Here is a tiny trained network, its code and every weight. The questions are about switching its units off for an input and a target symbol, where a switched-off unit gives its printed mean instead of its output.

import numpy as np


def w(rows, s, z=0):
    codes = np.array(rows[::2]) - 128.0
    scale = np.full(codes.shape[1], s)
    scale[-1] = z or s
    return codes * scale


def norm(h):
    return h / np.sqrt((h * h).mean(-1, keepdims=True) + 1e-5)


def f(y):
    return y / 2 * (1 + np.tanh(0.7978845608 * (y + 0.044715 * y**3)))


def softmax(a):
    e = np.exp(a - a.max(-1, keepdims=True))
    return e / e.sum(-1, keepdims=True)


def log_softmax(a):
    a = a - a.max(-1, keepdims=True)
    return a - np.log(np.exp(a).sum(-1, keepdims=True))


def net(x, mask):
    ids = ['βγδηθλξφψω'.index(c) for c in x.split()]
    T = len(ids)
    res = E[ids] + P[:T]
    u = 0
    for l in range(2):
        q, k, v = (norm(res) @ M[l].T for M in (Q, K, V))
        z = softmax(np.where(np.tri(T) > 0, q @ k.T / 4**0.5, -1e9)) @ v
        res = res + np.where(mask[u], z, O[l][:, -1]) @ O[l][:, :-1]
        u += 1
        y = f(norm(res) @ A[l][:, :-1].T + A[l][:, -1])
        res = res + np.where(mask[u : u + 4], y, B[l][:, -1]) @ B[l][:, :-1]
        u += 4
    return log_softmax(norm(res)[-1] @ U[:, :-1].T + U[:, -1])


Q, K, V, O, A, B = {}, {}, {}, {}, {}, {}
E = w([
[136,117,119,97,153],'β',
[137,128,130,83,128],'γ',
[144,97,93,96,122],'δ',
[160,194,80,151,144],'η',
[77,217,169,101,144],'θ',
[126,129,138,98,168],'λ',
[78,106,146,136,152],'ξ',
[116,126,146,107,127],'φ',
[127,143,2,58,167],'ψ',
[121,115,116,112,164],'ω',
],0.028)
P = w([
[89,147,79,113,139],'0',
[148,107,117,77,253],'1',
[145,107,134,93,219],'2',
[140,108,121,100,194],'3',
[136,107,116,107,181],'4',
[136,109,104,111,167],'5',
[125,108,98,113,161],'6',
[111,115,94,116,152],'7',
[94,119,95,116,148],'8',
[82,126,83,117,139],'9',
[76,127,77,118,130],'10',
[65,127,71,112,145],'11',
],0.015)
Q[0] = w([
[158,93,138,180,195],'0.h1',
[61,170,38,55,177],'0.h1',
[99,178,68,196,83],'0.h1',
[2,160,34,143,111],'0.h1',
],0.0081)
K[0] = w([
[158,101,171,71,139],'0.h1',
[57,102,83,183,3],'0.h1',
[87,188,129,78,129],'0.h1',
[68,152,54,98,112],'0.h1',
],0.011)
V[0] = w([
[168,27,137,83,132],'0.h1',
[100,117,73,158,160],'0.h1',
[57,48,145,230,129],'0.h1',
[119,156,145,175,251],'0.h1',
],0.018)
O[0] = w([
[174,42,182,107,134,167],'0.h1',
[88,126,64,138,179,250],'0.h1',
[33,40,116,207,6,23],'0.h1',
[9,145,100,210,217,255],'0.h1',
],0.015,0.0088)
A[0] = w([
[83,31,183,83,131,165],'0.n1',
[89,60,103,62,127,255],'0.n2',
[85,200,253,135,107,118],'0.n3',
[161,158,167,135,89,35],'0.n4',
],0.024,0.0021)
B[0] = w([
[133,12,136,168,85,202],'0.n1',
[144,109,111,130,173,254],'0.n2',
[110,86,106,26,163,138],'0.n3',
[25,2,250,172,195,123],'0.n4',
],0.025,0.0082)
Q[1] = w([
[123,139,130,109,62],'1.h1',
[156,96,34,23,9],'1.h1',
[117,198,252,158,82],'1.h1',
[147,157,207,140,181],'1.h1',
],0.012)
K[1] = w([
[137,68,203,166,109],'1.h1',
[181,76,249,157,29],'1.h1',
[144,52,226,185,230],'1.h1',
[172,169,135,109,205],'1.h1',
],0.014)
V[1] = w([
[156,78,22,123,132],'1.h1',
[74,100,194,56,106],'1.h1',
[59,124,70,4,73],'1.h1',
[182,181,76,165,41],'1.h1',
],0.034)
O[1] = w([
[126,109,31,105,128,206],'1.h1',
[70,87,201,75,142,32],'1.h1',
[68,156,105,28,169,176],'1.h1',
[129,153,98,114,3,3],'1.h1',
],0.034,0.019)
A[1] = w([
[47,221,195,73,140,158],'1.n1',
[141,254,127,180,87,127],'1.n2',
[92,223,145,192,226,231],'1.n3',
[106,96,40,55,79,255],'1.n4',
],0.023,0.0078)
B[1] = w([
[183,72,119,215,85,147],'1.n1',
[108,38,188,110,174,140],'1.n2',
[96,145,171,95,1,253],'1.n3',
[116,68,208,154,56,185],'1.n4',
],0.024,0.028)
U = w([
[137,155,133,168,162,122],'β',
[207,117,208,111,88,178],'γ',
[247,12,152,75,101,157],'δ',
[158,192,114,204,20,163],'η',
[47,162,195,80,110,144],'θ',
[118,160,173,202,137,168],'λ',
[20,34,114,228,87,120],'ξ',
[159,56,182,101,10,128],'φ',
[119,131,1,61,122,2],'ψ',
[78,158,90,200,178,76],'ω',
],0.0093,0.0078)

Each question gives the input, a string of symbols that net reads in full, and the target symbol t.
The units are the heads (4 rows each of Q, K, V and O) and the neurons (one row each of A and B). Each row of codes is followed by its name. A weight is (code - 128) times the scale printed after its matrix; where a second scale follows, it is the last column's (O, A, B and U).
mask holds one flag per unit, layer by layer, with each layer's heads first. A switched-off unit (its flag False) gives its mean, the last column of its rows in O or B, instead of its output. The means were averaged over made-up inputs and are rounded, as every weight is.
A unit's drop is (log p(t) with every unit on - log p(t) with that unit switched off) / (log p(t) with every unit on - log p(t) with every unit switched off).
The circuit of an input: a set's keep is (log p(t) with only the set's units on - log p(t) with every unit switched off) / (log p(t) with every unit on - log p(t) with every unit switched off). Starting from all 10 units, units are removed one at a time, each time the one whose removal leaves the highest keep (on an exact tie, the one counted first), for as long as the keep stays at least 0.8.
circuit, biggest first: the units of the circuit, biggest drop first
most important unit: the unit with the biggest drop
k most important neurons: the k neurons with the biggest drops, biggest first
k most important neurons of layer l: the k neurons of layer l with the biggest drops, biggest first
drop when u is switched off: that unit's drop, to one decimal
input θ β β γ θ θ λ, target θ: most important unit	0.n3
input γ γ ψ ω η θ ξ ω θ δ, target θ: circuit, biggest first	[1.h1, 0.n3, 0.n2, 0.h1]
input θ ξ η ξ η δ η β, target θ: circuit, biggest first	[0.n3, 0.h1, 1.h1]
input φ φ ψ ξ δ η ξ ξ ψ γ η λ, target η: circuit, biggest first	[1.h1, 0.n2]
input θ η ω θ η, target θ: 3 most important neurons of layer 1	[1.n3, 1.n2, 1.n4]
input φ η δ γ δ λ λ λ γ, target φ: circuit, biggest first	[0.h1, 1.h1, 0.n2, 1.n4]
input θ δ η, target θ: circuit, biggest first	[0.n3, 1.h1]
input λ ξ ξ δ ψ δ ψ δ φ δ φ γ, target δ: 2 most important neurons	[1.n4, 0.n1]
input θ θ γ, target θ: 2 most important neurons	[0.n3, 1.n3]
input ω θ δ ξ λ η θ, target θ: 4 most important neurons	[1.n3, 0.n3, 0.n2, 0.n1]
input θ ω β, target θ: circuit, biggest first	[0.n3, 1.h1, 0.h1]
input θ ξ θ φ ξ η δ, target θ: 2 most important neurons of layer 0	[0.n3, 0.n1]
input η β θ λ ψ ξ ξ η η γ, target η: circuit, biggest first	[1.h1, 0.h1]
input γ γ λ, target γ: most important unit	0.h1
input δ λ η φ θ ξ η δ η λ γ δ, target δ: 2 most important neurons	[1.n3, 1.n4]
input δ θ η, target δ: 3 most important neurons	[1.n2, 0.n2, 0.n4]
input η θ ξ ξ ξ δ θ θ ξ, target θ: 3 most important neurons	[0.n3, 1.n3, 1.n4]
input ξ γ η β, target η: circuit, biggest first	[1.h1, 0.n1, 0.h1]
input η η ψ ψ λ ψ β, target η: circuit, biggest first	[1.h1, 0.h1]
input λ λ γ, target λ: most important unit	1.h1
input δ ψ δ δ θ, target δ: 2 most important neurons	[0.n3, 1.n1]
input γ φ ψ θ η ξ, target η: 2 most important neurons	[1.n3, 1.n4]
input θ ω θ, target θ: 2 most important neurons	[0.n3, 1.n3]
input δ ω λ η β ψ φ ω ξ δ φ, target δ: 2 most important neurons of layer 0	[0.n2, 0.n1]
input θ φ ψ β ξ ξ β ψ, target θ: 2 most important neurons of layer 1	[1.n4, 1.n3]
input ψ γ ψ λ, target ψ: drop when 1.h1 is switched off	0.6
input γ β θ ψ ω φ ψ ξ ψ ψ ξ, target ψ: drop when 0.n1 is switched off	0.1
input δ δ ω η ψ ω ψ ω λ, target δ: circuit, biggest first	[0.h1]
